Read these off the array that follows. Indices start at 1.
1) Report the bottom entry of the column that holds the smallest entry.
2) Report the entry in row 1 and column 3.
3) Report the bottom-right entry.
4) Report the entry at row 1, column 2.
5) Report the entry directly below the smallest entry.
6) Report the entry just left of 19.
7) Report the entry in row 2 and column 2.
8) Report the entry at row 2, column 1.
[[28 19 50 54 42]
 [33 25 47 63 36]
 [44 45 34 89 18]
 [39 34 41 78 25]
 [37 32 42 74 28]
 [ 9  3 56 23 61]
 [44 44 34 89 18]
 [ 3  2 55 15 64]
 [57 50 34 37 31]
 [ 4 40 16 23 32]]
1) 40
2) 50
3) 32
4) 19
5) 50
6) 28
7) 25
8) 33

B = (1.2, 88.4, -126.7, 115.5, 103.9)
Which number is the entry just right of the centre entry?
A: 115.5
Which number is the entry just left of -126.7?
A: 88.4
Which number is the entry just right of 88.4?
A: -126.7

Read these off the grid that follows. Counting starts at 1.
1) What is the entry in the bottom-left corner?
2) What is the entry in row 1 and column 3?
3) What is the entry in row 3 and column 3?
4) What is the entry at row 2, column 1?
5) What is the entry in the top-right corner?
6) What is the entry in the top-left corner?
7) What is the entry in row 3 and column 1?
8) What is the entry at row 1, column 2?
[[8 3 4 5 6 6 5 3 4 3 3 5 4]
 [8 4 4 4 6 5 4 3 5 4 3 4 5]
 [5 5 3 2 6 2 4 6 6 5 3 3 4]
 [7 5 5 6 4 6 5 4 3 3 5 6 5]
 [8 4 4 4 6 5 4 4 4 3 3 5 5]
 [7 2 3 4 7 6 4 2 5 4 2 4 5]
 [5 4 3 6 7 5 5 2 5 6 3 4 5]
 [6 3 5 5 4 7 5 4 4 2 4 6 4]
 [8 5 5 7 6 6 4 3 3 4 5 5 5]
 [6 4 3 5 7 3 5 5 5 6 3 5 4]
 [4 4 5 6 3 5 6 6 4 4 5 6 3]
 [6 2 3 5 6 5 6 4 6 5 2 6 3]
 [6 2 3 5 6 6 6 4 5 4 2 6 3]
 [7 3 4 4 5 6 5 4 5 2 3 5 4]
 [6 3 3 2 7 5 3 3 5 4 1 3 5]
 [6 3 4 7 6 6 5 2 4 5 4 5 5]]
1) 6
2) 4
3) 3
4) 8
5) 4
6) 8
7) 5
8) 3
